Here is a tiny trained network, its code and every weight. The questions are about switching its units off for an input and a class, where a switched-off unit gives its printed mean instead of its output.

import numpy as np


def w(rows, s, z=0):
    codes = np.array(rows[::2]) - 128.0
    scale = np.full(codes.shape[1], s)
    scale[-1] = z or s
    return codes * scale


def norm(h):
    return h / np.sqrt((h * h).mean(-1, keepdims=True) + 1e-5)


def f(y):
    return y / 2 * (1 + np.tanh(0.7978845608 * (y + 0.044715 * y**3)))


def log_softmax(a):
    a = a - a.max(-1, keepdims=True)
    return a - np.log(np.exp(a).sum(-1, keepdims=True))


def net(x, mask):
    res = np.array(x, float).reshape(1, 5) / 4 @ E
    u = 0
    for l in range(3):
        y = f(norm(res) @ A[l][:, :-1].T + A[l][:, -1])
        res = res + np.where(mask[u : u + 7], y, B[l][:, -1]) @ B[l][:, :-1]
        u += 7
    return log_softmax(norm(res)[-1] @ U[:, :-1].T + U[:, -1])


A, B = {}, {}
E = w([
[128,5,149,69,102],'x0',
[167,145,183,140,164],'x1',
[145,132,159,131,152],'x2',
[184,24,40,191,178],'x3',
[196,200,31,1,63],'x4',
],0.0058)
A[0] = w([
[93,255,20,189,217,4],'L0N0',
[169,166,38,90,189,179],'L0N1',
[175,100,128,174,4,112],'L0N2',
[138,228,114,98,129,179],'L0N3',
[52,179,42,122,31,70],'L0N4',
[140,77,63,216,181,226],'L0N5',
[106,103,43,101,47,9],'L0N6',
],0.0072,0.0015)
B[0] = w([
[96,122,150,136,249,241],'L0N0',
[149,166,67,163,120,223],'L0N1',
[125,93,123,73,202,137],'L0N2',
[120,164,203,120,145,232],'L0N3',
[100,127,162,159,104,207],'L0N4',
[133,155,148,160,79,253],'L0N5',
[149,142,114,109,205,182],'L0N6',
],0.011,0.0035)
A[1] = w([
[97,86,136,81,89,105],'L1N0',
[216,88,123,166,155,184],'L1N1',
[109,112,176,73,168,88],'L1N2',
[212,185,52,152,123,252],'L1N3',
[80,154,126,129,179,181],'L1N4',
[104,170,136,184,134,165],'L1N5',
[167,1,150,37,151,250],'L1N6',
],0.0092,0.0016)
B[1] = w([
[69,162,188,155,168,156],'L1N0',
[8,207,18,196,59,200],'L1N1',
[56,169,105,81,117,177],'L1N2',
[121,97,133,90,56,253],'L1N3',
[197,122,50,112,124,203],'L1N4',
[114,86,112,89,148,223],'L1N5',
[178,254,84,197,228,251],'L1N6',
],0.0098,0.0038)
A[2] = w([
[178,246,76,45,64,125],'L2N0',
[83,94,132,160,175,123],'L2N1',
[88,179,242,69,149,187],'L2N2',
[111,179,114,166,219,107],'L2N3',
[130,109,58,174,170,115],'L2N4',
[171,119,59,146,67,254],'L2N5',
[106,90,222,255,133,133],'L2N6',
],0.009,0.0044)
B[2] = w([
[170,43,147,119,163,253],'L2N0',
[174,96,163,60,112,160],'L2N1',
[100,103,70,206,67,251],'L2N2',
[126,137,110,84,168,226],'L2N3',
[125,254,140,117,82,180],'L2N4',
[76,81,255,152,84,202],'L2N5',
[196,104,115,36,134,212],'L2N6',
],0.0084,0.0071)
U = w([
[89,242,83,94,226,47],'0',
[40,151,124,147,15,252],'1',
[230,2,152,30,104,84],'2',
],0.0099,0.0023)

Each question gives the input, the list of numbers given to net, and the class t.
The units are the neurons (one row each of A and B). Each row of codes is followed by its name. A weight is (code - 128) times the scale printed after its matrix; where a second scale follows, it is the last column's (A, B and U).
mask holds one flag per neuron, layer by layer. A switched-off neuron (its flag False) gives its mean, the last column of its row in B, instead of its output. The means were averaged over made-up inputs and are rounded, as every weight is.
A unit's drop is (log p(t) with every unit on - log p(t) with that unit switched off) / (log p(t) with every unit on - log p(t) with every unit switched off).
The circuit of an input: a set's keep is (log p(t) with only the set's units on - log p(t) with every unit switched off) / (log p(t) with every unit on - log p(t) with every unit switched off). Starting from the 12 units with the biggest drops (on a tie, the unit counted first), units are removed one at a time, each time the one whose removal leaves the highest keep (on an exact tie, the one counted first), for as long as the keep stays at least 0.8.
circuit, biggest first: the units of the circuit, biggest drop first
most important unit: the unit with the biggest drop
top k neurons: the k neurons with the biggest drops, biggest first
top k neurons in layer l: the k neurons of layer l with the biggest drops, biggest first
drop when u is switched off: that unit's drop, to one decimal
input [5,1,5,-3,2], class 0: circuit, biggest first => L1N6
input [-6,2,-2,8,4], class 1: top 2 neurons => L1N3; L1N6
input [-5,0,7,7,-2], class 1: circuit, biggest first => L1N1; L1N6
input [1,7,-4,5,-4], class 1: top 2 neurons => L1N1; L0N3
input [5,-6,5,8,-1], class 1: top 3 neurons => L0N5; L0N0; L1N1
input [6,4,1,-2,-6], class 0: top 4 neurons => L1N6; L0N4; L0N5; L0N3
input [2,5,-8,1,-1], class 0: top 4 neurons in layer 0 => L0N2; L0N1; L0N4; L0N3
input [1,4,-1,-1,-3], class 2: top 2 neurons => L0N0; L2N6
input [-1,-3,7,3,-5], class 2: top 2 neurons in layer 2 => L2N6; L2N2
input [2,1,-8,8,8], class 1: top 2 neurons => L1N1; L2N6
input [-6,7,-6,6,8], class 2: top 3 neurons => L1N3; L2N0; L1N6
input [-5,1,-4,-1,-6], class 2: top 2 neurons => L1N6; L2N6
input [6,4,5,7,5], class 1: top 2 neurons in layer 1 => L1N1; L1N3
input [4,0,1,-4,4], class 0: most important unit => L0N5
input [-4,3,-2,6,-4], class 1: top 3 neurons => L1N1; L0N3; L1N6
input [1,-7,8,-4,-6], class 2: top 3 neurons => L2N6; L1N1; L0N3
input [-1,6,2,-6,2], class 1: top 2 neurons => L2N2; L1N6
input [6,1,6,-4,4], class 0: drop when L1N6 is switched off => 1.6
input [-3,8,2,-3,8], class 2: drop when L2N1 is switched off => 0.0
input [5,7,0,-4,-8], class 2: circuit, biggest first => L2N6
input [3,-8,5,8,5], class 1: drop when L2N6 is switched off => 0.1
